Below is a small trained network, with its code and all its weights. Each question gives an input and a class and asks what happens when units are switched off, that is, made to give their printed mean instead of their output.

import numpy as np


def w(rows, s, z=0):
    codes = np.array(rows[::2]) - 128.0
    scale = np.full(codes.shape[1], s)
    scale[-1] = z or s
    return codes * scale


def norm(h):
    return h / np.sqrt((h * h).mean(-1, keepdims=True) + 1e-5)


def f(y):
    return y / 2 * (1 + np.tanh(0.7978845608 * (y + 0.044715 * y**3)))


def log_softmax(a):
    a = a - a.max(-1, keepdims=True)
    return a - np.log(np.exp(a).sum(-1, keepdims=True))


def net(x, mask):
    res = np.array(x, float).reshape(1, 4) / 4 @ E
    u = 0
    for l in range(3):
        y = f(norm(res) @ A[l][:, :-1].T + A[l][:, -1])
        res = res + np.where(mask[u : u + 10], y, B[l][:, -1]) @ B[l][:, :-1]
        u += 10
    return log_softmax(norm(res)[-1] @ U[:, :-1].T + U[:, -1])


A, B = {}, {}
E = w([
[179,102,122,105,136,163,2,47,227,182,47],'x0',
[197,88,190,173,198,208,138,245,128,117,106],'x1',
[126,133,38,159,166,23,63,136,106,68,124],'x2',
[147,141,121,121,120,116,126,138,149,123,141],'x3',
],0.0063)
A[0] = w([
[118,163,179,133,197,76,136,149,92,54,128,197],'L0N0',
[43,148,79,9,70,92,208,115,39,121,253,186],'L0N1',
[191,147,163,153,184,150,63,114,117,135,104,38],'L0N2',
[73,186,99,198,161,121,131,145,140,54,215,87],'L0N3',
[126,187,147,120,200,163,88,185,139,101,38,171],'L0N4',
[97,155,174,121,156,205,124,105,118,122,241,220],'L0N5',
[190,147,169,131,141,205,169,129,147,184,135,6],'L0N6',
[25,91,29,41,32,27,37,144,75,135,108,115],'L0N7',
[137,152,104,150,129,177,110,36,176,189,116,68],'L0N8',
[56,154,157,118,143,181,120,211,145,25,159,85],'L0N9',
],0.0054,0.0014)
B[0] = w([
[112,162,121,79,180,114,57,106,113,166,116,168],'L0N0',
[157,102,53,160,113,194,85,89,147,183,117,254],'L0N1',
[161,97,75,158,45,90,132,142,134,102,86,158],'L0N2',
[79,143,94,161,183,205,58,92,116,154,157,170],'L0N3',
[173,87,99,132,117,66,135,148,64,163,122,168],'L0N4',
[148,140,214,115,93,66,104,118,202,182,155,160],'L0N5',
[111,120,136,127,139,138,136,13,112,124,65,167],'L0N6',
[177,121,202,89,146,107,153,85,113,130,136,234],'L0N7',
[134,254,156,62,121,154,87,151,127,113,103,184],'L0N8',
[164,94,213,107,173,125,242,186,139,41,99,157],'L0N9',
],0.0067,0.0071)
A[1] = w([
[163,95,154,121,136,118,131,157,70,127,120,169],'L1N0',
[107,104,159,103,73,120,173,56,160,194,181,179],'L1N1',
[29,206,33,22,98,193,112,125,123,140,130,189],'L1N2',
[132,29,178,192,78,154,211,184,163,119,87,32],'L1N3',
[114,106,88,148,194,89,110,179,115,98,85,121],'L1N4',
[130,148,173,125,105,214,74,93,149,142,96,221],'L1N5',
[75,102,123,218,6,164,156,134,135,181,139,4],'L1N6',
[136,78,197,130,254,115,136,159,114,126,138,61],'L1N7',
[132,121,236,162,195,173,230,105,127,157,226,32],'L1N8',
[184,16,108,70,97,151,221,137,198,152,71,222],'L1N9',
],0.0065,0.0014)
B[1] = w([
[171,190,90,71,119,198,62,105,163,147,243,159],'L1N0',
[109,96,73,69,172,163,76,254,132,113,76,234],'L1N1',
[62,108,238,151,156,138,144,160,233,99,110,226],'L1N2',
[122,164,146,162,105,3,116,116,140,98,138,188],'L1N3',
[53,156,187,25,153,235,87,197,122,83,118,177],'L1N4',
[88,143,124,152,116,153,182,134,145,71,218,253],'L1N5',
[247,122,16,72,133,193,127,89,225,79,52,156],'L1N6',
[66,148,117,64,122,138,193,158,151,140,147,187],'L1N7',
[151,205,95,96,109,70,106,112,187,182,142,203],'L1N8',
[102,121,97,183,114,136,146,86,115,144,160,215],'L1N9',
],0.0063,0.0057)
A[2] = w([
[115,75,128,117,122,154,173,165,170,254,146,27],'L2N0',
[73,120,123,136,138,120,99,70,107,126,187,147],'L2N1',
[149,67,163,105,57,120,137,63,142,137,61,222],'L2N2',
[144,84,85,123,146,177,140,88,105,95,132,176],'L2N3',
[139,77,120,76,156,150,123,165,183,149,122,249],'L2N4',
[132,145,120,182,190,77,88,67,150,169,101,186],'L2N5',
[206,87,115,191,61,193,186,79,153,135,158,8],'L2N6',
[103,94,78,177,131,144,48,132,137,90,155,252],'L2N7',
[132,99,39,149,170,101,95,190,112,170,115,255],'L2N8',
[182,86,150,79,144,70,98,116,124,100,70,18],'L2N9',
],0.0083,0.00073)
B[2] = w([
[159,103,99,148,106,26,141,128,107,90,102,222],'L2N0',
[193,154,176,130,115,152,205,122,170,127,99,200],'L2N1',
[124,108,160,181,147,72,96,172,76,97,189,238],'L2N2',
[99,165,110,111,137,67,153,126,213,133,93,182],'L2N3',
[103,88,82,143,91,148,97,138,62,129,109,254],'L2N4',
[143,167,158,93,218,133,202,146,103,146,118,232],'L2N5',
[30,49,75,144,187,149,143,142,50,94,184,255],'L2N6',
[197,122,140,95,95,162,205,123,163,181,87,241],'L2N7',
[168,93,210,147,83,153,67,152,112,208,40,218],'L2N8',
[104,145,76,254,57,106,126,91,58,58,126,194],'L2N9',
],0.0084,0.0041)
U = w([
[105,36,4,114,83,159,167,144,179,169,95,116],'0',
[212,160,177,92,199,166,221,81,173,214,64,210],'1',
[72,135,214,87,67,175,68,116,207,99,150,218],'2',
[168,202,140,188,136,45,117,53,75,46,113,152],'3',
[158,187,132,95,103,17,215,163,193,183,219,75],'4',
[111,166,137,61,212,193,94,232,65,147,160,161],'5',
[70,39,101,201,202,119,144,128,53,83,214,2],'6',
[225,87,145,172,37,161,68,175,74,187,61,60],'7',
],0.014,0.0013)

Each question gives the input, the list of numbers given to net, and the class t.
The units are the neurons (one row each of A and B). Each row of codes is followed by its name. A weight is (code - 128) times the scale printed after its matrix; where a second scale follows, it is the last column's (A, B and U).
mask holds one flag per neuron, layer by layer. A switched-off neuron (its flag False) gives its mean, the last column of its row in B, instead of its output. The means were averaged over made-up inputs and are rounded, as every weight is.
A unit's drop is (log p(t) with every unit on - log p(t) with that unit switched off) / (log p(t) with every unit on - log p(t) with every unit switched off).
The circuit of an input: a set's keep is (log p(t) with only the set's units on - log p(t) with every unit switched off) / (log p(t) with every unit on - log p(t) with every unit switched off). Starting from the 12 units with the biggest drops (on a tie, the unit counted first), units are removed one at a time, each time the one whose removal leaves the highest keep (on an exact tie, the one counted first), for as long as the keep stays at least 0.8.
circuit, biggest first: the units of the circuit, biggest drop first
unit that matters most: the unit with the biggest drop
k most important neurons: the k neurons with the biggest drops, biggest first
k most important neurons of layer l: the k neurons of layer l with the biggest drops, biggest first
drop of u: that unit's drop, to one decimal
input [1,3,4,-4], class 7: circuit, biggest first => (L2N8)
input [5,-5,0,-7], class 2: circuit, biggest first => (L0N8 L1N2)
input [8,-6,2,3], class 3: circuit, biggest first => (L2N9 L0N1)
input [0,-1,-3,1], class 0: 2 most important neurons => (L1N1 L0N0)
input [6,-2,0,-1], class 2: 2 most important neurons => (L0N8 L1N5)
input [-6,1,3,-1], class 5: circuit, biggest first => (L1N4 L0N0)
input [-1,3,6,-1], class 5: 2 most important neurons => (L1N4 L0N1)
input [0,3,7,-3], class 5: 3 most important neurons => (L1N4 L0N1 L1N7)
input [0,-3,1,7], class 1: 2 most important neurons of layer 1 => (L1N6 L1N7)
input [1,-6,-2,4], class 2: 3 most important neurons => (L0N8 L0N4 L1N2)
input [0,4,-1,0], class 4: 2 most important neurons => (L0N1 L1N3)
input [-3,-1,-8,-7], class 0: 2 most important neurons => (L1N1 L1N8)
input [2,6,0,5], class 6: 2 most important neurons => (L1N1 L1N9)
input [-3,0,-2,2], class 0: circuit, biggest first => (L0N1)
input [1,7,-2,-6], class 6: 3 most important neurons => (L0N2 L1N9 L0N6)
input [-4,-7,-3,-3], class 0: 2 most important neurons => (L1N1 L0N1)
input [1,4,3,6], class 7: 3 most important neurons => (L0N2 L0N4 L2N8)
input [1,7,2,-5], class 7: 2 most important neurons => (L0N4 L0N2)
input [5,-7,3,6], class 3: 2 most important neurons => (L0N7 L2N9)
input [-1,-6,-6,1], class 0: 2 most important neurons => (L1N1 L0N1)
input [-3,-6,1,-3], class 1: unit that matters most => L0N7
input [-5,0,3,-2], class 1: 2 most important neurons => (L0N1 L0N3)
input [1,0,0,6], class 2: drop of L2N6 => 0.1
input [1,5,-8,0], class 6: drop of L2N6 => 0.8
input [8,8,-6,1], class 6: drop of L1N4 => 0.0
input [-5,8,-1,6], class 4: drop of L1N8 => 0.1
input [7,4,-2,-2], class 6: most important neuron of layer 2 => (L2N6)
